Below is a small trained network, with its code and all its weights. Each question gives an input and a class and asks what happens when units are switched off, that is, made to give their printed mean instead of their output.

import numpy as np


def w(rows, s, z=0):
    codes = np.array(rows[::2]) - 128.0
    scale = np.full(codes.shape[1], s)
    scale[-1] = z or s
    return codes * scale


def f(y):
    return np.maximum(y, 0)


def log_softmax(a):
    a = a - a.max(-1, keepdims=True)
    return a - np.log(np.exp(a).sum(-1, keepdims=True))


def net(x, mask):
    res = np.array(x, float).reshape(1, 5) / 4 @ E
    y = f(res @ A[0][:, :-1].T + A[0][:, -1])
    res = res + np.where(mask, y, B[0][:, -1]) @ B[0][:, :-1]
    return log_softmax(res[-1] @ U[:, :-1].T + U[:, -1])


A, B = {}, {}
E = w([
[104,229,106,132,98,93,159,133,188,228,73,215],'x0',
[93,134,158,139,133,137,136,84,138,63,79,126],'x1',
[107,146,51,124,60,126,74,159,76,160,115,16],'x2',
[61,76,118,143,135,254,109,247,114,182,148,139],'x3',
[80,136,82,117,95,129,118,122,108,77,111,62],'x4',
],0.0091)
A[0] = w([
[108,253,98,166,45,136,190,151,168,172,58,190,76],'n0',
[138,68,120,78,119,56,90,97,181,148,82,111,4],'n1',
[123,169,126,189,67,98,28,133,78,174,107,44,209],'n2',
[159,172,70,118,163,140,123,57,109,130,139,145,16],'n3',
[22,78,109,128,113,140,100,182,97,169,91,192,25],'n4',
[156,181,110,100,147,109,155,72,94,143,156,116,105],'n5',
],0.0069,0.0017)
B[0] = w([
[181,129,231,75,114,79,120,74,119,119,157,139,255],'n0',
[147,156,159,100,199,81,104,161,147,156,113,142,159],'n1',
[136,51,167,201,159,162,169,103,172,77,151,152,228],'n2',
[114,153,134,149,245,144,148,240,163,104,87,100,156],'n3',
[115,87,161,126,183,191,97,173,131,120,109,138,208],'n4',
[66,127,109,156,180,126,84,97,130,112,82,130,176],'n5',
],0.011,0.0088)
U = w([
[111,157,147,152,164,169,207,88,119,146,176,102,232],'0',
[132,98,128,119,102,120,120,124,105,92,128,160,254],'1',
[173,100,171,51,78,115,120,139,90,63,174,114,69],'2',
[112,133,113,111,204,124,66,190,157,125,39,116,5],'3',
[153,96,115,161,80,127,255,146,189,69,152,173,63],'4',
[60,200,7,157,75,115,117,128,45,166,76,143,69],'5',
],0.008,0.0032)

Each question gives the input, the list of numbers given to net, and the class t.
The units are the neurons (one row each of A and B). Each row of codes is followed by its name. A weight is (code - 128) times the scale printed after its matrix; where a second scale follows, it is the last column's (A, B and U).
mask holds one flag per neuron, in row order. A switched-off neuron (its flag False) gives its mean, the last column of its row in B, instead of its output. The means were averaged over made-up inputs and are rounded, as every weight is.
A unit's drop is (log p(t) with every unit on - log p(t) with that unit switched off) / (log p(t) with every unit on - log p(t) with every unit switched off).
The circuit of an input: a set's keep is (log p(t) with only the set's units on - log p(t) with every unit switched off) / (log p(t) with every unit on - log p(t) with every unit switched off). Starting from all 6 units, units are removed one at a time, each time the one whose removal leaves the highest keep (on an exact tie, the one counted first), for as long as the keep stays at least 0.8.
units of the circuit, in order: the units of the circuit, biggest drop first
k most important neurons: the k neurons with the biggest drops, biggest first
drop of u: that unit's drop, to one decimal
input [-6,5,1,-8,4], class 3: most important neuron	(n0)
input [1,5,8,-7,8], class 0: units of the circuit, in order	(n2; n5)
input [-6,-2,-1,8,-6], class 3: 3 most important neurons	(n0; n4; n2)
input [-8,-4,5,-5,-8], class 0: units of the circuit, in order	(n0; n2)
input [-5,0,6,4,7], class 0: 2 most important neurons	(n2; n0)
input [4,-4,2,-7,-2], class 3: units of the circuit, in order	(n3; n5)
input [-2,-6,7,-3,1], class 4: 3 most important neurons	(n2; n0; n4)
input [-5,2,6,3,3], class 4: 2 most important neurons	(n2; n0)
input [3,3,7,1,-6], class 4: 2 most important neurons	(n2; n5)
input [-1,3,7,-5,-5], class 4: 2 most important neurons	(n2; n4)
input [8,2,-3,-1,4], class 2: 2 most important neurons	(n0; n2)
input [3,-7,7,-8,-5], class 3: 3 most important neurons	(n5; n3; n1)
input [-6,5,4,-2,6], class 0: 2 most important neurons	(n0; n2)
input [3,1,-4,-8,2], class 3: 2 most important neurons	(n3; n5)
input [-2,-7,8,5,-3], class 4: drop of n4	-0.1
input [7,-5,6,6,-3], class 2: drop of n0	1.0
input [6,-3,-6,0,2], class 2: drop of n0	0.7
